The symbols move the objects like this.
vavu: u>deti, e>giba, y>malo
muse: u>pesa, e>sipa, y>suro
pesa: u>rodu, e>laka, y>muse
malo: u>vavu, e>roka, y>bido
vote: u>lopa, e>mika, y>baga
roka: u>bogu, e>malo, y>giba
vasa: u>dumi, e>fubu, y>luzo
ropu: u>suro, e>vili, y>kila
dumi: u>beni, e>bara, y>vasa
sipa: u>fofi, e>muse, y>laka
tode: u>benu, e>sene, y>vuka
deve: u>buzi, e>zuse, y>beni
vuka: u>tode, e>vamu, y>kube
goki: u>sini, e>baga, y>mika
kube: u>vuka, e>luso, y>sini
numu: u>giba, e>deti, y>zesa
giba: u>roka, e>vavu, y>numu
mika: u>goki, e>vote, y>gutu
beni: u>deve, e>tupu, y>dumi
gutu: u>mika, e>lopa, y>rodu
benu: u>zesa, e>sugu, y>tode
zesa: u>numu, e>goba, y>benu
luso: u>vuna, e>kube, y>vamu
buzi: u>mupo, e>lena, y>deve
lena: u>zuse, e>buzi, y>bifu
vamu: u>luso, e>vuka, y>sene
suro: u>muse, e>fofi, y>ropu
rodu: u>gutu, e>fane, y>pesa
deti: u>goba, e>numu, y>vavu
zuse: u>tupu, e>deve, y>lena
sene: u>vamu, e>tode, y>sugu
tupu: u>bara, e>beni, y>zuse
luzo: u>vasa, e>kila, y>vili
kila: u>ropu, e>luzo, y>fubu
goba: u>sugu, e>zesa, y>deti
vuna: u>baga, e>sini, y>luso
bido: u>malo, e>bogu, y>mupo
baga: u>vote, e>goki, y>vuna
bifu: u>lena, e>mupo, y>bogu
fubu: u>kila, e>vasa, y>bara
fane: u>laka, e>rodu, y>lopa
fofi: u>vili, e>suro, y>sipa
mupo: u>bido, e>bifu, y>buzi
vili: u>luzo, e>ropu, y>fofi
sini: u>kube, e>vuna, y>goki
laka: u>sipa, e>pesa, y>fane
bogu: u>bifu, e>bido, y>roka
bara: u>fubu, e>dumi, y>tupu
sugu: u>sene, e>benu, y>goba
lopa: u>fane, e>gutu, y>vote

The rows follow the links: the fewer symbols apart two objects are, the more alike their rows tend to be.

Each row is also shifted at random along 6 hidden directions that mean nothing.

Name the object of each row.
[-626   -2  174  -16   19  -79 -128  131 -194  187 -117 -179  159  -19   24  195 -154 -137  133    8  174 -331  -89  160 -290 -195 -232  -13  -24  353    2   69  452   86    9 -161 -170  350  -53  268 -121  -62   13 -159  150  -47  125  408   64   89]
object: gutu
[ 537   88 -193 -182   96 -107   -7  166 -290 -176 -149    0  169   -8   -4 -164  195   61  272  218  153  201  -98  -46  245 -228   47  -48  241 -267  148  -91 -140   54  -93  104 -107   46  -88   48   83  -87 -112   87  -68   97 -104   23 -185  260]
object: bogu
[  -1   23  154 -198   -5   -8  241  503 -128  172 -512  193 -123  101    9 -106  173   -1 -129  324 -201  242 -273  431   16  126  133  102  -13   34 -426  418   16  -46   96  152  141  357  -92   -1  236  129 -178    7  264 -213    7   -5 -137 -158]
object: dumi
[ 821   -4   80   75  109  -51 -186  -55  146  -83   99 -134  116  -83  -42  104    5  -46  140 -139  178 -102   94 -370  -96  -86   52 -174  -68  -79  330 -204   22  167  -85    2 -108    5  -21  -19    3   34   44 -195  -88   55  -97   43  139   73]
object: vavu
[-698  -56   84  -32 -113  107  192  365  160  375 -401  -61 -228 -125  200 -169  -75    1   42  -72 -112 -227 -188 -484 -112  -64 -140  -29   17  259 -157 -120  431  230   40 -264   95  756  255  -89   -8  -97 -321 -179  465 -209   73 -117 -215 -237]
object: fofi
[-317  271    1   -8 -141  -36  120  191 -353 -193 -117   76  124  248  -15 -163  230  218   -6  341  215  129  130  504   71  -92  117  -55  319 -172  117   76  135  -99   74  324  -98 -272 -186  211   32   20 -271  -49  -62  290  -14  208 -226  226]
object: numu
[ 289 -101   76  -61 -165   38  -90 -116 -403 -299   89  156  175 -109  -53  -63  197 -161  198  -26    5  365  -88  315  232 -127 -131   63   47 -226  273    1 -388  -71 -160  403  -74 -560 -422  -21  151  -32   86  -63 -574  159  -68  140  132   52]
object: bido
[-284   39  188  -43  -31    1  310  399  464  317 -508  -99 -262  -59   74 -237   43   87  -30   99 -203  -41 -165 -552  -88   31  197    8 -154  -17 -333   96  207  222   16 -134  113  714  305 -269  125  191 -224 -128  506 -279  -95 -298  -60 -151]
object: vasa
[-493   43  233  -48 -210 -151   93  225  493  -40 -334 -135   42   29 -113 -284  292   36  356   33   85  -32   19 -684   65 -294  206  -97 -102 -374  238 -135  132  303 -192   58  -94   -8  102  -91  104  207 -121 -346  158  -70 -129 -158  300  230]
object: buzi
[-458   58  150   95   38 -128 -168 -273  -22  -14   81  -84  226   34 -205   14 -138  -56  -86  -40  -86 -156  -97   -5  -61  106   10  -58 -311  162  -49   84   75 -102   -9 -201   14  130  200    7  -42  129  219  101   -4   39 -193  119  252   27]
object: suro
[  33  -23  -14 -303  181 -133  -98  207  493  -85 -253  283  -50  273 -227  205   93  -85 -207   59  -50  -14   35  -92  176  192  257    0 -324 -111 -190  158 -100  -14  117 -100  123 -136  -33  -28   65   87   92   85  387 -461   93 -181  188 -129]
object: ropu
[ 105  -97    9   54  122  -16   74 -196  432   70  235 -391  -61 -273  147  214 -186  -17  226 -186   76 -312   95 -604 -151 -264 -114  139 -101  -33   -1 -199   12  194 -163 -179 -203   24  118 -127 -271   56  150 -176   49 -117  117 -100  175   71]
object: mika
[-326  182 -215 -240  185 -200 -151  250 -180    9 -143  -77  183  187  -88  212  -93   27  -93  279  236 -135  -57  202  -24 -109  110  -28  131   76  -79  102  122  -15  159 -181 -139  359  -65  216 -103 -111   -9  236  327  -94   87  272 -160  270]
object: baga
[-541   45  144  493 -332  155  215 -398 -109  162  354  -57 -180  -22   69 -266   -5  200 -181 -104 -150   56  160  528 -273  261  -75   38  241  174  -66  188  117 -231   12  160  123 -299  138  122   19   89  -36   14 -328  470  -10   -2  -29  -23]
object: benu
[ 523   29   24    9  168  -81 -228  203  405  193 -110  115 -130  299 -126  336  -23  -26 -341 -120  200 -156  224  -12 -281  266  280 -237 -101  148   97  119  200   72  217 -168  102  185   17  168   24   39  -28  -34  400 -179  142   12   70  -29]
object: sugu
[ -27  181   94  -91   71   -4 -279  251 -351 -102 -253  414  183  388 -169   72  110  -44 -181   69  188 -190   97  437   59  212  -25 -424  -60  280  223   36  503 -109  239    3  193 -111    2  354   35 -114 -276 -207  267   32  -17  318 -112 -265]
object: bara
[-196 -100   48   53 -146  225  143  140 -232  145  -31 -319 -148 -451  336  -14 -240  -31 -195  -35 -172  102 -232 -325 -178  -93  -31  225    0  123  -91 -192 -235  111   65   19 -183  839 -160 -466   68   75  -18   59 -118 -107  -62  -33 -275  -82]
object: kube
[-726  -43  -93  233  -77 -100 -154 -325  249  216  218 -254    6  -53 -103  -51 -243   20 -122 -189  -55 -123   15 -266 -198   75   79    9  -34  141    4   12    5  -10    1 -366   11  335  335  -21  -71   21  266  315   21   75  -71  -68  167  225]
object: vuna
[-231  102   90  216 -166  238  150 -108 -508 -120  251 -165  -51 -232  237  -20 -153  145 -220   60  -61   24   51  295 -174   38  -96   82  129  143   47 -108  -36 -148  116  227 -160   80 -162 -130  -34   79 -112  -59 -350  289  -81  201 -292  -89]
object: vuka

From each start, follow one symbol. Which object do you reach?
Answers are names.
new walk
[ -92 -103  151  -14 -209  -59   70 -114  424 -143    9   65   18   58 -103 -168  330  -23  376 -108   63  111  160 -302  159 -168   52    0  -59 -425  288  -82 -102  113 -247  229   -5 -690  -64   -5   54   93   22 -292 -212   50   -4 -211  388  128]
e: bifu
new walk
[ 432  -80 -245 -128  205  120  299  -50  229  -36  135 -173 -219 -313  246    4 -120   93  171  -13 -127  -87  -53 -698  193 -191 -107  223  -18 -170 -204 -308 -205  168  -92 -128  -80  142  159 -336 -163  -88  -33  -11   80 -210   53 -325 -178 -143]
u: fofi
new walk
[ 204  -39   35   16  103  -41 -162 -130  -35  -19    2  141   74   10 -170   38 -126 -108 -244  -72 -216   33 -168   62   65  280  113  -69 -314  130 -169  125 -133 -150   77 -163  196  177  119 -103   79  100  190  232   48 -137 -179  -80  119 -211]
e: luzo
new walk
[-772 -365 -112  -37 -223  155  141   31  251  484  -64  246 -391  -26   99  -51  -22 -214   90 -311 -201   37  -97  124    1   66 -386  209  172  256 -278  166  108   19  -59 -198  295  -98   81  118  -48 -377  -29   77  127 -243  421 -252   29 -207]
u: sipa
new walk
[ 492 -143 -274 -331  183  -79  -50  180  822   25  -60   74 -307  132  -73  301  -21  -47 -372  -95  -98  193   77 -539   73  183  496  188 -166 -344 -208   39 -618   98  164 -173   72  156 -106 -373   64   60  222  363  321 -533  179 -510  122   59]
y: sene
new walk
[ 396 -172   94  346   57  120  165 -390  563  407  441 -130 -435    7  138  275 -119   61   -7 -316  -17 -305  313  154 -432  212 -209   89   90  257 -206  223  318  -38  -94  -95  102 -485  238  205 -258   35   77 -205   71   65  422 -145  166 -156]
e: vuna
new walk
[ 277  104  -64  152   20 -151  163  -76  250  182   23 -215  -25   60  -50 -226  146  245  186  106   78    2   91  -57  -92  -48  133  -45  259 -148  -30  123  110   70 -119  -36   46   -8  301  174   -7   71  -38   50   56  225  -63 -124   20  302]
y: numu
new walk
[ 301   90   42  108    4  218  316 -210 -408 -189  232   32  -55 -240  165 -138  -47  115  -80  136 -283  108  -88  270  159  130 -121  166  -31   15 -256  -25 -185 -212  -41  226   18 -212   38 -198  -23  100  -37   11 -280  183 -168  -21 -230 -312]
y: vili
new walk
[ 534  160   86  109  137  -56 -317  120  -70  -24  -36 -152  141   57  -58  177  -96   -6 -179  -72  287 -227  134 -184 -279   44  148 -345  -94  181  311 -184  270   81  155 -118  -73  461    4   83   23   82  -63 -140  140   57 -117  237  -38   31]
e: zesa
new walk
[-114  216  271   37  -42 -113   74   80 -346  -93 -162  111  232  255 -145 -136  240   94  167  299  109   -4   45  686   10    1  -34 -125   56   -5   37  310  306 -133  -68  287   -1 -394  -54  384   65  152 -153 -230  -54  275  -65  327   64   54]
e: zuse
new walk
[ 183  151  -60 -124   71 -179 -162  450 -211   80 -458  -32  199  103  -41 -196  136   19  283  150  293  -70 -106 -193   18 -222   35 -318  172   45  269 -105  406  246   -6 -143  -35  570  106  241   86 -172 -302 -117  335   25  -97  186 -174  197]
y: bogu
new walk
[ 259  -65 -148 -243   59    3 -183  222  343 -109  -20  336 -167  283 -106  320   61  -79 -426  -49   54  140  208   46   67  253  320   18  -76 -150    5   20 -334  -47  267   66  104 -207 -313  -96   93  -10   34  164  123 -332  190 -175   30  -59]
e: tode
new walk
[  34 -142 -359 -449  231  -54  172  272  662   41  -91  134 -252  172   90  264  147   11  214   46  172 -154  212 -393  238 -196  -22  177  112 -277 -157 -114   -2  224  -38 -124  -38 -388  -23   64 -223 -248  -97  -65  440 -421  467 -301  -54   50]
y: lopa
new walk
[-907 -223   23 -202 -201    9  -32 -236  217 -231  173  265   28   97  -98  101  109 -205   91 -152  -81  106   98  126  262  -61 -148  243 -176 -231   34   64 -337 -104  -89  139    3 -933 -305    0  -71  -52  250  -25 -255 -181  204  -86  398  -16]
e: laka
new walk
[ 544   64 -233 -396  110  -36 -124  474 -269 -325 -418  165  202   37    8  -79  197  -64  202  214  184  170 -114 -339  384 -266   83 -163   61 -263  283 -355 -117  205   32   80  -69  253 -226  -98  116 -188 -269  -67  105 -161 -104    0 -258   25]
e: buzi
new walk
[  23  314  166  282  116  -66 -275 -301 -384 -220  157  127  349  253 -226    8  -83   81 -141  -31  142 -370  216  391 -113  267  -59 -480 -159  393  263  -79  585 -221  130  -97  127 -238  282  360 -134   62  -95 -206   36  373 -246  409   29 -190]
e: vasa
new walk
[1133 -130  -47   -8  165   -4 -169    9  247  -20   57 -196  -57 -232   18  150  -85  -92  -32 -179   15  100  -49 -665  -42  -31  207  -46 -174 -159  152 -220 -376  185  -46  -83  -64  429  -66 -345   78   69  172   53  -76 -198 -119 -215   80   29]
u: goba
new walk
[-451  147   63 -296    6   39  274  598  631   79 -461  304 -307  433   55   61  272  152    9  148  220 -352  349 -219   46  -13   48 -137   34  -53  -40  -46  691  225  162   27   75 -304   97  222 -124  -56 -575 -582  778 -296  333 -131 -140 -306]
y: fofi
new walk
[ 487 -105  -80 -159  290 -107   22 -218  267  -58  332  119  -21  162  -56  465   -7 -109  117    7   61 -117  184  496   50   21 -136  244  -64  -77 -239  311 -131 -159  -93   54  -21 -896 -181  271 -204  -20  321   21  -44 -149  378   63  284   14]
u: gutu
